Below is a small trained network, with its code and all its weights. Each question gives an input and a class and asks what happens when units are switched off, that is, made to give their printed mean instead of their output.

import numpy as np


def w(rows, s, z=0):
    codes = np.array(rows[::2]) - 128.0
    scale = np.full(codes.shape[1], s)
    scale[-1] = z or s
    return codes * scale


def f(y):
    return np.maximum(y, 0)


def log_softmax(a):
    a = a - a.max(-1, keepdims=True)
    return a - np.log(np.exp(a).sum(-1, keepdims=True))


def net(x, mask):
    res = np.array(x, float).reshape(1, 7) / 4 @ E
    y = f(res @ A[0][:, :-1].T + A[0][:, -1])
    res = res + np.where(mask, y, B[0][:, -1]) @ B[0][:, :-1]
    return log_softmax(res[-1] @ U[:, :-1].T + U[:, -1])


A, B = {}, {}
E = w([
[125,123,144,139,136,143,130,114,119],'x0',
[128,131,53,157,220,76,82,46,83],'x1',
[97,64,236,34,252,25,138,100,187],'x2',
[124,131,135,136,137,131,134,131,117],'x3',
[155,86,193,227,172,63,17,161,221],'x4',
[143,117,138,128,127,141,128,105,130],'x5',
[131,137,144,132,129,137,124,117,120],'x6',
],0.013)
A[0] = w([
[150,130,153,250,118,88,75,143,192,1],'n0',
[141,134,194,130,69,174,146,193,181,42],'n1',
[151,145,57,120,183,131,122,118,89,40],'n2',
[157,138,98,196,109,158,92,150,124,74],'n3',
[133,138,93,186,122,66,83,74,108,56],'n4',
[132,151,73,177,100,185,106,133,100,101],'n5',
],0.012,0.0043)
B[0] = w([
[145,220,81,94,8,108,231,19,117,249],'n0',
[104,111,38,198,226,171,72,255,162,218],'n1',
[76,144,121,149,127,194,82,160,114,175],'n2',
[68,56,169,101,209,68,125,96,157,210],'n3',
[96,120,74,176,191,200,53,206,141,185],'n4',
[204,84,185,36,152,68,167,124,182,227],'n5',
],0.0096,0.019)
U = w([
[119,65,216,93,173,2,115,107,164,156],'0',
[122,170,67,92,39,193,212,100,76,207],'1',
[110,108,80,196,148,177,58,139,128,2],'2',
],0.014,0.0048)

Each question gives the input, the list of numbers given to net, and the class t.
The units are the neurons (one row each of A and B). Each row of codes is followed by its name. A weight is (code - 128) times the scale printed after its matrix; where a second scale follows, it is the last column's (A, B and U).
mask holds one flag per neuron, in row order. A switched-off neuron (its flag False) gives its mean, the last column of its row in B, instead of its output. The means were averaged over made-up inputs and are rounded, as every weight is.
A unit's drop is (log p(t) with every unit on - log p(t) with that unit switched off) / (log p(t) with every unit on - log p(t) with every unit switched off).
The circuit of an input: a set's keep is (log p(t) with only the set's units on - log p(t) with every unit switched off) / (log p(t) with every unit on - log p(t) with every unit switched off). Starting from all 6 units, units are removed one at a time, each time the one whose removal leaves the highest keep (on an exact tie, the one counted first), for as long as the keep stays at least 0.8.
circuit, biggest first: the units of the circuit, biggest drop first
top k neurons: the k neurons with the biggest drops, biggest first
drop of u: that unit's drop, to one decimal
input [3,-8,7,6,5,0,8], class 2: top 2 neurons -> n1, n5
input [-2,-5,-8,-2,-7,7,-4], class 0: circuit, biggest first -> n5, n0
input [1,-7,-2,-4,6,-4,-2], class 2: circuit, biggest first -> n1
input [7,-8,0,-8,-7,-6,-8], class 2: circuit, biggest first -> n1, n0
input [-8,-6,-3,-4,6,5,4], class 1: top 3 neurons -> n0, n4, n2
input [2,4,4,-4,6,0,7], class 1: circuit, biggest first -> n0, n3
input [-1,3,2,-6,4,-2,2], class 1: circuit, biggest first -> n0, n3
input [1,-7,-4,0,7,-3,7], class 1: top 2 neurons -> n0, n4
input [-1,7,-5,1,-6,8,7], class 2: top 2 neurons -> n0, n2
input [-1,-5,1,1,-4,7,8], class 2: circuit, biggest first -> n0, n5
input [5,6,-8,0,8,4,-5], class 0: top 2 neurons -> n3, n5
input [6,-6,-7,1,3,-7,3], class 0: top 2 neurons -> n5, n3
input [-8,6,5,0,-4,7,5], class 2: top 2 neurons -> n0, n5
input [3,-8,7,-6,3,-3,-8], class 2: circuit, biggest first -> n1, n5
input [-7,1,-4,-8,-3,5,5], class 0: top neuron -> n0
input [8,-4,-5,1,5,7,8], class 0: top 2 neurons -> n3, n5
input [-1,3,2,-8,-3,8,3], class 1: top 3 neurons -> n3, n1, n5
input [-1,4,6,1,-7,3,-3], class 1: top 3 neurons -> n3, n5, n1
input [-6,-6,-8,-8,8,8,-8], class 0: top 2 neurons -> n3, n5
input [7,-4,-1,-6,-3,-3,7], class 2: circuit, biggest first -> n0
input [3,5,4,3,-2,7,8], class 2: top 4 neurons -> n5, n0, n3, n2
input [-6,1,-4,4,2,6,-4], class 0: drop of n3 -> 0.1
input [-4,1,-8,-7,-5,-7,-6], class 0: drop of n5 -> 0.3
input [2,8,6,-1,8,-6,-1], class 1: drop of n5 -> 0.0
